Here is a tiny trained network, its code and every weight. The questions are about switching its units off for an input and a class, where a switched-off unit gives its printed mean instead of its output.

import numpy as np


def w(rows, s, z=0):
    codes = np.array(rows[::2]) - 128.0
    scale = np.full(codes.shape[1], s)
    scale[-1] = z or s
    return codes * scale


def f(y):
    return np.maximum(y, 0)


def log_softmax(a):
    a = a - a.max(-1, keepdims=True)
    return a - np.log(np.exp(a).sum(-1, keepdims=True))


def net(x, mask):
    res = np.array(x, float).reshape(1, 8) / 4 @ E
    y = f(res @ A[0][:, :-1].T + A[0][:, -1])
    res = res + np.where(mask, y, B[0][:, -1]) @ B[0][:, :-1]
    return log_softmax(res[-1] @ U[:, :-1].T + U[:, -1])


A, B = {}, {}
E = w([
[130,124,134,114,121,149,124],'x0',
[129,142,131,112,111,155,130],'x1',
[155,89,122,129,121,161,91],'x2',
[207,93,90,35,67,63,138],'x3',
[114,155,135,116,124,127,150],'x4',
[137,196,236,117,108,66,13],'x5',
[65,49,146,160,7,111,165],'x6',
[235,146,199,254,98,124,197],'x7',
],0.0084)
A[0] = w([
[63,178,109,169,181,164,91,112],'neuron 1',
[138,120,141,175,61,131,150,46],'neuron 2',
[193,179,87,114,227,129,122,3],'neuron 3',
[180,126,107,114,68,99,137,84],'neuron 4',
[192,175,100,130,203,151,119,9],'neuron 5',
[229,150,201,215,103,159,192,27],'neuron 6',
[133,97,95,100,161,147,77,204],'neuron 7',
[36,166,179,231,216,245,123,48],'neuron 8',
[82,108,158,182,58,141,131,91],'neuron 9',
[173,114,52,173,143,183,225,44],'neuron 10',
[222,157,67,64,93,61,153,77],'neuron 11',
[211,156,169,174,121,146,141,31],'neuron 12',
[218,228,95,91,254,175,130,80],'neuron 13',
[213,160,65,78,125,67,146,124],'neuron 14',
[129,113,15,136,167,207,215,97],'neuron 15',
[48,155,105,87,142,127,54,146],'neuron 16',
[51,87,116,152,33,112,136,170],'neuron 17',
[165,144,135,118,165,126,117,49],'neuron 18',
[234,174,128,165,142,123,161,104],'neuron 19',
[152,193,235,144,96,91,11,57],'neuron 20',
],0.0092,0.0026)
B[0] = w([
[152,77,106,98,142,155,109,195],'neuron 1',
[88,109,131,133,114,146,85,175],'neuron 2',
[79,115,173,166,78,143,131,198],'neuron 3',
[166,79,165,132,154,132,141,172],'neuron 4',
[114,95,128,190,71,134,125,186],'neuron 5',
[30,124,76,82,190,145,100,246],'neuron 6',
[66,146,148,100,149,129,154,192],'neuron 7',
[234,37,130,53,131,161,171,246],'neuron 8',
[131,92,150,148,85,145,140,182],'neuron 9',
[185,213,146,140,114,62,147,222],'neuron 10',
[188,79,141,89,156,189,141,199],'neuron 11',
[97,155,86,92,165,128,100,195],'neuron 12',
[53,92,167,191,52,118,128,244],'neuron 13',
[171,57,95,116,144,171,140,193],'neuron 14',
[168,251,142,142,147,49,84,249],'neuron 15',
[95,169,70,121,186,128,116,214],'neuron 16',
[72,114,153,194,97,157,120,209],'neuron 17',
[127,118,125,186,133,115,128,153],'neuron 18',
[85,126,109,79,129,163,105,204],'neuron 19',
[204,243,131,164,118,45,174,235],'neuron 20',
],0.014,0.011)
U = w([
[184,255,113,144,102,15,119,143],'0',
[46,101,152,201,4,107,112,188],'1',
[15,177,14,50,187,111,69,150],'2',
[227,67,116,67,112,127,146,4],'3',
],0.009,0.0015)

Each question gives the input, the list of numbers given to net, and the class t.
The units are the neurons (one row each of A and B). Each row of codes is followed by its name. A weight is (code - 128) times the scale printed after its matrix; where a second scale follows, it is the last column's (A, B and U).
mask holds one flag per neuron, in row order. A switched-off neuron (its flag False) gives its mean, the last column of its row in B, instead of its output. The means were averaged over made-up inputs and are rounded, as every weight is.
A unit's drop is (log p(t) with every unit on - log p(t) with that unit switched off) / (log p(t) with every unit on - log p(t) with every unit switched off).
The circuit of an input: a set's keep is (log p(t) with only the set's units on - log p(t) with every unit switched off) / (log p(t) with every unit on - log p(t) with every unit switched off). Starting from the 12 units with the biggest drops (on a tie, the unit counted first), units are removed one at a time, each time the one whose removal leaves the highest keep (on an exact tie, the one counted first), for as long as the keep stays at least 0.8.
units of the circuit, in order: the units of the circuit, biggest drop first
k most important neurons: the k neurons with the biggest drops, biggest first
drop of u: that unit's drop, to one decimal
input [-7,7,6,7,7,-7,6,-6], class 0: units of the circuit, in order => (neuron 15)
input [-2,-6,4,1,5,-5,-7,7], class 1: 4 most important neurons => (neuron 13; neuron 5; neuron 3; neuron 16)
input [0,-4,6,-2,6,-6,1,-6], class 0: 2 most important neurons => (neuron 15; neuron 6)
input [-3,-4,-1,7,7,-4,-4,-3], class 3: 2 most important neurons => (neuron 11; neuron 14)
input [-7,7,6,6,-2,-8,-5,6], class 0: 2 most important neurons => (neuron 10; neuron 15)
input [-2,-3,-5,-3,-6,3,-6,-5], class 1: 2 most important neurons => (neuron 13; neuron 6)
input [0,8,7,5,-2,0,-6,0], class 1: 2 most important neurons => (neuron 13; neuron 8)
input [6,8,4,-7,-4,6,3,-3], class 3: 4 most important neurons => (neuron 8; neuron 15; neuron 10; neuron 1)
input [-5,4,1,-3,-2,-6,5,4], class 0: 3 most important neurons => (neuron 10; neuron 15; neuron 13)
input [2,-3,1,7,5,0,6,7], class 2: 2 most important neurons => (neuron 6; neuron 8)
input [-4,-2,6,-2,-6,-2,1,-2], class 0: 2 most important neurons => (neuron 6; neuron 19)
input [6,-7,2,-5,-5,-7,7,3], class 0: 2 most important neurons => (neuron 15; neuron 10)
input [-5,-8,1,8,-4,7,-5,3], class 3: 4 most important neurons => (neuron 11; neuron 14; neuron 15; neuron 10)
input [-5,4,-5,5,3,-3,0,0], class 3: 2 most important neurons => (neuron 20; neuron 11)
input [-5,-4,0,-5,-3,6,-8,0], class 1: units of the circuit, in order => (neuron 13)
input [6,-8,0,-7,-7,-3,5,8], class 2: 2 most important neurons => (neuron 6; neuron 12)
input [1,-6,-3,7,-2,1,6,1], class 3: 2 most important neurons => (neuron 13; neuron 11)
input [0,-7,-6,-1,-5,-8,3,-8], class 0: drop of neuron 15 => 0.7
input [4,1,-3,6,3,4,5,-5], class 3: drop of neuron 19 => 0.2
input [4,6,-2,-4,-3,0,2,2], class 3: units of the circuit, in order => (neuron 8)
input [8,2,7,-2,-5,-1,-3,0], class 1: drop of neuron 13 => 0.1
input [1,-7,1,-5,-1,4,2,8], class 2: drop of neuron 6 => 0.8
